Moves between states:
ng: κ>pz, δ>tt, γ>mb, π>gr, ε>mp, λ>zc
cd: κ>lq, δ>tb, γ>pj, π>qz, ε>sf, λ>sm
hj: κ>pp, δ>sq, γ>zc, π>gf, ε>pz, λ>fb
jp: κ>hp, δ>dj, γ>fb, π>sg, ε>pp, λ>hm
mp: κ>gr, δ>mb, γ>mr, π>ng, ε>qj, λ>jz
pz: κ>gf, δ>zc, γ>jz, π>hj, ε>gr, λ>rr
fb: κ>qr, δ>gf, γ>hj, π>dj, ε>rr, λ>jp
rn: κ>mr, δ>sj, γ>sm, π>ff, ε>lq, λ>gh
hz: κ>cg, δ>hp, γ>sg, π>hn, ε>hm, λ>ph
mr: κ>tt, δ>gh, γ>qn, π>mb, ε>ff, λ>mp
sm: κ>qn, δ>qz, γ>cd, π>sj, ε>fc, λ>rn
gf: κ>jp, δ>rr, γ>sq, π>pp, ε>hj, λ>dj
zc: κ>rr, δ>gr, γ>ng, π>sq, ε>jz, λ>hj
zh: κ>pj, δ>cq, γ>ph, π>dt, ε>cg, λ>nr
fc: κ>sj, δ>cd, γ>sf, π>sm, ε>tb, λ>lq
ph: κ>cl, δ>hn, γ>hz, π>cq, ε>qm, λ>zh
sf: κ>qz, δ>pj, γ>dt, π>cd, ε>nr, λ>fc
qn: κ>qj, δ>rn, γ>lq, π>gh, ε>sj, λ>mr
qr: κ>hz, δ>jp, γ>pp, π>hm, ε>dj, λ>hp
cq: κ>nr, δ>cg, γ>hn, π>cl, ε>ph, λ>dt
dj: κ>hm, δ>pp, γ>gf, π>qr, ε>fb, λ>sg
gh: κ>mp, δ>ff, γ>rn, π>qj, ε>qn, λ>mb
sj: κ>gh, δ>lq, γ>qz, π>qn, ε>sm, λ>ff
rr: κ>dj, δ>hj, γ>pz, π>fb, ε>sq, λ>pp
hm: κ>hn, δ>sg, γ>jp, π>hz, ε>qr, λ>qm
pp: κ>sg, δ>fb, γ>rr, π>jp, ε>gf, λ>qr
cl: κ>sf, δ>zh, γ>cg, π>nr, ε>cq, λ>pj
tt: κ>zc, δ>mp, γ>qj, π>jz, ε>mb, λ>gr
qj: κ>ng, δ>mr, γ>ff, π>mp, ε>gh, λ>tt
pj: κ>fc, δ>nr, γ>cl, π>tb, ε>dt, λ>cd
tb: κ>sm, δ>sf, γ>nr, π>fc, ε>pj, λ>qz
nr: κ>cd, δ>dt, γ>zh, π>sf, ε>cl, λ>tb
hn: κ>zh, δ>qm, γ>hp, π>cg, ε>hz, λ>cq
qz: κ>rn, δ>fc, γ>tb, π>lq, ε>cd, λ>sj
ff: κ>mb, δ>qn, γ>sj, π>mr, ε>rn, λ>qj
mb: κ>jz, δ>qj, γ>gh, π>tt, ε>mr, λ>ng
dt: κ>tb, δ>cl, γ>cq, π>pj, ε>zh, λ>sf
jz: κ>sq, δ>ng, γ>mp, π>zc, ε>tt, λ>pz
gr: κ>hj, δ>jz, γ>tt, π>pz, ε>ng, λ>sq
lq: κ>ff, δ>sm, γ>fc, π>rn, ε>qz, λ>qn
qm: κ>cq, δ>hz, γ>hm, π>ph, ε>hp, λ>cg
sg: κ>qm, δ>qr, γ>dj, π>hp, ε>jp, λ>hz
hp: κ>ph, δ>hm, γ>qr, π>qm, ε>sg, λ>hn
sq: κ>fb, δ>pz, γ>gr, π>rr, ε>zc, λ>gf
cg: κ>dt, δ>ph, γ>qm, π>zh, ε>hn, λ>cl

In the rows, zero is written as 151.

The rows follow the links: the fewer symbols apart two states are, the more alike their rows tend to be.

Each row is also shifted at random along 4 hidden directions that mean nothing.

Some states, each with a row of numbers:
ng	[ 236  172  151  186  153  156  197  171  171  166  115  172  161  194  147  146  114  196  118  174  183  164  182  119  163  135  163  167  168  142  137  169  181  124  141  205  178  183  145  159  125]
cd	[  56  189  175  146  145  179  153  145  193  158  122  132  125  139  170  175  114  115  150  149  117  137  112  190  179  137  135  105  125  151  108  135  162  137  142  170  100  192  166  130  153]
zh	[ 188   81  152  128  157  108  131  174  175  157  166  178  134  132  161  147  132  137  219  147  175  212  132  176  150  170  160  115  152  130  161  119  128  168  168  111  179  108  127  111  151]
hn	[ 137   94  146  147  180  158  130  145  164  175  139  174  129  131  171  141  142  144  146  193  154  153  115  161  176  168  169  115  175  165  138  151   98  174  164  116  136  145  168  143  153]
dj	[ 207  118  122  171  170   93  119   98   95  156  154  122  160  142  178  110  169  156  174   94  143  219  142  127   95  183  121  137  167  175  244  162  130  205  194   96  194  129  127  114  144]
pj	[ 102  156  174  131  139  139  118  173  163  137  131  158  131  136  166  159  144  134  191  138  159  190  138  187  160  150  173  135  112  122  153  131  140  156  156  122  149  120  145  127  142]
gh	[ 131  175  147  139  126  117  190  155  145  147  168  136  163  153  128  165  150  150  173  102  143  155  176  127  130  131  127  156  135  174  185  118  210  120  152  170  175  156  120  145  155]
sg	[ 197  133  160  161  177  179  118  139  139  145  124  152  142  139  172  143  172  158  119  193  137  121  136  152  177  175  169  154  169  142  146  177  123  178  154  135  112  147  183  175  162]
nr	[ 122  149  180  116  141  155  111  194  164  119  149  165  135  133  148  169  165  139  187  162  164  157  149  193  168  147  190  158  119  104  130  133  143  149  141  127  132  103  157  152  154]
sf	[ 121  165  181  143  152  157  147  156  206  156  123  136  124  137  171  175   98  124  177  150  125  162  111  193  181  149  137   92  137  139  122  126  165  144  149  164  111  176  155  115  150]
qm	[ 127  102  142  129  159  145  109  151  118  157  163  186  133  133  164  114  208  137  156  160  164  154  149  160  142  169  192  173  145  142  160  154   90  188  180   84  151  104  159  168  146]
fb	[ 138  154  132  196  189  161  129   98  114  143  127  106  178  150  168  163  136  168  109  171  128  151  125  125  153  169  125  119  185  205  190  194  114  174  143  145  156  169  177  131  163]
cq	[ 123  100  144  117  152  135  116  156  160  151  197  140  133  112  146  153  165  120  200  123  129  141  127  180  129  155  137  124  162  159  151  116  125  180  160  102  124  129  160  122  154]
dt	[ 210  115  174  117  141  139  126  205  187  131  165  177  138  135  141  164  145  142  212  158  175  171  150  191  171  161  177  147  137   92  126  119  156  148  144  134  148   98  135  143  157]
tb	[ 144  154  168  126  129  135  147  165  189  156  155  152  122  140  166  143  131  120  207  106  143  185  132  191  142  149  138  129  119  110  142  114  177  153  169  144  138  150  124  121  140]
qz	[ 121  162  162  139  126  151  182  153  196  174  157  159  131  149  160  153  118  117  179  128  147  164  132  177  155  150  127  126  119  131  121  121  181  133  163  174  145  179  120  134  153]
mb	[ 218  183  167  169  148  153  195  191  170  140  105  177  166  188  138  170  121  197  128  186  187  155  196  125  188  131  180  177  146  134  144  156  201  104  125  204  175  158  141  175  140]

Complete each set of four: the symbols that take the first to the second take the third to the fourth, perhaps in another order.
Answers are names.
[ 173  105  149  139  166  166  125  142  150  164  157  161  126  127  166  128  177  136  146  167  131  120  131  162  153  166  161  148  175  147  135  151  119  186  167  117  107  147  177  165  157]
to [ 220   98  164  112  139  137  130  189  194  137  195  151  132  121  137  170  144  129  220  131  141  143  137  194  147  158  144  131  160  110  124  103  163  163  147  137  116  123  144  131  159]
as [ 208  177  143  154  129  116  189  154  154  151  159  133  156  170  138  142  144  168  163   89  139  159  186  118  106  121  125  166  159  163  181  128  210  138  158  177  162  179  129  140  122]
to sq

[ 154  159  124  199  180  170  156  111  130  155  146  126  184  171  147  160  125  173  101  182  149  148  140  122  150  154  124  137  192  195  156  197  118  154  131  175  172  182  175  142  152]
to [ 149  203  145  166  139  190  164  158  138  137  154  133  164  180  126  151  173  173   92  161  138   85  186  123  139  115  158  203  166  160  120  175  162  136  121  192  121  189  186  191  131]
as [ 156  167  125  187  161  168  165  131  125  157  152  145  173  183  141  142  145  177  104  170  169  149  166  118  134  141  142  170  178  176  148  194  127  150  137  173  184  173  163  158  134]
to tt

[ 179  180  148  174  144  127  178  168  128  153  108  182  164  192  151  132  149  197  130  148  199  203  199  112  147  128  188  187  137  150  181  168  167  128  159  169  210  144  133  160  115]
to [ 110  196  158  161  141  140  181  159  139  142  109  148  166  167  140  172  139  177  129  149  159  161  182  120  164  122  162  158  136  182  180  152  186  114  143  176  177  159  143  154  140]
as [  30  187  160  152  142  156  184  157  152  167  115  189  155  166  155  169  131  148  132  194  189  178  154  153  197  146  174  144  101  166  142  159  150  104  145  169  201  146  134  161  167]
to qz

[ 125  212  153  152  127  161  158  171  114  126  144  149  165  176  130  142  196  177  115  135  155  119  206  122  131  108  183  222  134  151  159  162  170  134  139  166  154  149  165  188  123]
to [ 155  179  156  135  125  134  192  171  159  142  168  146  168  157  121  176  145  156  163  125  149  130  185  134  145  132  137  165  135  158  161  122  213  112  141  185  162  155  129  162  163]
as [ 111  183  116  151  123  150  142  134   81  138  212  126  173  171  121  114  229  154  131   88  138  119  192  117   63  116  142  228  154  168  173  170  136  172  151  134  160  152  158  176  120]
to mp

[ 265  136  162  146  160  178  114  165  122  116  167  157  162  146  137  142  210  168  133  179  155   96  175  151  157  177  179  215  158   94  142  177  147  173  139  138  121  104  171  207  172]
to [ 184  124  145  145  160  140  104  134  102  144  154  155  140  132  168  112  216  152  147  136  143  151  157  145  127  173  172  185  152  134  183  166  120  197  183   92  141  114  157  173  146]
as [ 182   89  152  122  158  164  129  176  172  153  186  178  132  127  144  151  168  137  168  180  150  112  135  175  164  164  172  150  173  126  111  135  123  168  149  126  117  123  166  163  165]
to cq

[ 163  159  130  196  178  179  145  120  125  146  144  127  184  168  150  167  136  177  100  196  154  136  142  128  161  163  136  148  188  185  155  202  120  156  121  170  167  162  175  152  164]
to [ 189  142  140  158  165  147  111  121  102  129  171  111  164  133  155  139  197  152  143  125  122  129  149  139  119  168  136  172  168  155  191  169  137  192  158  118  130  135  165  158  161]
as [ 141  158  162  131  121  148  196  175  182  167  169  185  142  162  141  151  143  135  173  147  179  161  159  169  163  153  152  163  110  114  117  133  188  118  154  179  173  145  112  162  169]
to ff

[ 147  192  158  137  123  132  175  177  131  128  155  147  169  164  123  162  183  168  151  118  157  133  205  127  136  120  166  199  130  151  173  135  203  119  141  169  164  140  137  175  144]
to [ 200  176  144  175  139  136  191  158  152  159  130  147  161  183  145  142  130  182  137  130  155  166  181  118  134  126  146  164  163  161  167  151  189  134  154  187  170  183  140  144  118]
as [ 119  143  153  127  155  173   87  142   89  130  164  152  140  126  156  119  253  142  126  150  135   97  160  154  131  158  192  210  140  136  159  171  107  195  167   88  105  108  183  200  154]
to qm

[ 170  126  177  119  148  154  120  191  188  126  159  162  137  129  145  178  140  138  197  163  155  144  140  195  175  157  167  136  141  109  118  123  152  150  134  139  122  116  156  140  158]
to [ 117  119  156  106  144  155  111  168  164  132  201  125  136  110  132  170  173  118  193  127  112  102  127  187  138  146  142  135  157  146  130  113  138  168  139  120   93  134  173  138  159]
as [ 190  147  120  194  171  153  169  125  133  164  151  149  177  184  150  141  125  178  119  170  175  176  152  119  139  156  137  151  187  176  159  196  127  155  143  175  199  170  151  144  142]
to zc

[ 188  181  144  174  145  134  187  159  151  159  117  158  157  185  149  138  132  184  133  140  168  178  186  116  143  127  156  165  157  165  170  159  183  130  152  183  183  176  141  150  121]
to [ 143  188  135  197  162  182  178  131  152  164  123  136  167  183  150  151  117  180   87  177  143  132  153  119  155  127  140  149  184  191  135  185  146  135  131  196  149  211  177  150  127]
as [ 264  128  132  170  163  150  148  138  131  137  191  134  182  162  131  146  164  168  148  150  156  142  161  136  124  175  126  175  185  139  164  175  151  166  138  160  166  135  145  161  164]
to dj

[ 106  183  150  160  143  115  186  156  136  151  116  157  168  167  148  163  133  173  153  137  173  200  182  118  156  134  161  148  127  184  203  143  184  117  159  164  208  149  124  138  142]
to [ 127  152  151  142  129  125  197  168  163  171  150  198  152  169  148  145  135  148  175  150  200  205  166  150  162  155  158  153  104  129  152  134  179  116  169  167  218  132   96  154  165]
as [ 109  168  170  137  129  146  164  167  175  164  138  180  129  160  164  140  141  127  180  142  178  194  145  181  162  153  164  149  100  108  129  137  161  135  166  154  169  141  122  146  148]
to nr

[ 181  153  144  181  184  175  126  116  127  133  140  112  171  145  158  170  152  167  107  179  123  118  133  139  160  170  133  140  189  177  164  190  132  173  132  155  127  160  185  156  172]
to [ 234  134  141  182  180  148  139  135  121  139  146  147  179  163  154  148  148  182  130  182  172  167  153  132  155  180  151  159  177  146  176  192  130  165  143  150  184  128  151  155  164]
as [ 194  123  139  158  167  131  114  111  113  153  147  128  145  132  174  116  187  146  155  116  126  165  139  138  119  175  138  152  166  156  202  161  131  202  187  101  142  139  153  141  147]
to jp

[ 105  199  132  179  152  200  159  122  133  145  165  109  173  169  130  156  160  161   84  160  114   76  155  125  131  117  124  171  184  197  124  184  138  146  119  189  114  210  198  169  138]
to [ 120  175  122  185  160  173  158  115  123  157  154  126  177  175  144  144  146  169   99  158  142  135  154  121  128  134  131  160  181  199  155  191  126  152  135  172  165  189  173  150  134]
as [ 248   89  143  127  150  134  124  153  134  160  184  175  128  132  161   99  209  137  180  123  148  150  156  155  117  175  161  182  161  111  162  136  137  198  188   99  136  119  138  172  148]
to hz

[ 163  161  137  184  178  174  132  124  110  132  148  129  185  158  148  165  158  176  104  189  154  136  153  131  157  168  147  164  176  175  165  199  118  159  126  154  166  144  177  162  165]
to [ 215  152  162  180  184  183  118  156  117  120  122  164  181  165  150  165  171  191   99  231  185  138  165  139  194  180  191  187  162  127  151  213  118  153  124  151  165  105  177  193  175]
as [  17  188  143  139  129  138  178  136  140  158  159  144  157  148  143  162  154  131  156  120  143  153  154  146  142  134  133  142  113  190  171  132  172  123  158  157  175  165  134  146  165]
to ff

[  19  186  185  137  155  170  109  166  154  126  108  154  134  136  169  179  151  134  150  180  153  161  130  188  192  140  193  135  106  141  138  155  119  147  137  122  134  120  176  145  148]
to [  48  189  183  128  132  160  119  169  147  135  130  161  131  142  163  152  172  125  166  143  164  169  147  191  164  140  188  164   90  118  138  141  139  148  154  128  142  120  150  157  143]
as [  90  195  164  148  144  169  197  160  176  147  145  133  167  152  128  203  121  151  130  168  131  105  158  142  185  132  133  137  142  186  133  137  199   99  121  204  137  186  159  159  176]
to mr

[ 220  117  147  162  173  149  127  123  138  158  142  143  141  134  176  126  170  151  147  146  128  149  132  148  141  177  145  143  177  145  173  163  136  192  179  116  126  150  159  153  154]
to [  81  100  128  140  168  133  121  112  142  184  162  136  127  111  175  127  160  119  167  124  116  160  103  159  125  159  130  105  173  198  175  133   97  198  188   90  132  159  167  116  144]
as [ 132  164  162  136  125  155  193  162  195  174  170  166  133  153  148  154  125  123  174  134  150  147  144  176  157  150  126  139  121  125  112  121  192  125  155  185  146  176  122  148  162]
to ff

[ 205  134  124  182  174  134  137  119  110  146  161  132  180  162  151  140  153  172  139  148  163  179  152  125  125  171  134  156  178  166  191  186  129  173  149  144  193  137  144  142  158]
to [ 201   99  154  140  165  165  126  158  148  163  151  187  131  137  163  125  180  150  147  185  163  138  144  158  167  175  185  167  163  124  133  159  114  175  169  118  132  125  161  178  156]
as [ 128   94  143  135  170  147  129  140  179  168  163  145  131  120  162  159  127  127  172  161  128  149  106  173  161  162  138   93  181  178  139  132  116  170  156  121  126  158  169  119  159]
to cd

[ 135  161  185  127  141  166  125  190  185  130  139  155  133  137  154  176  140  132  178  166  151  146  137  197  182  148  176  141  125  107  114  129  155  144  136  149  116  129  158  146  154]
to [  89  162  168  123  131  126  123  161  161  144  145  145  125  134  168  142  156  118  201  100  146  195  135  188  134  145  155  133  107  125  163  122  152  162  173  116  147  134  133  121  138]
as [ 207  146  155  148  138  136  220  180  197  165  154  182  160  169  133  174   99  158  172  163  181  171  167  143  180  157  137  134  139  132  134  126  215   96  144  206  193  157  106  150  174]
to ff

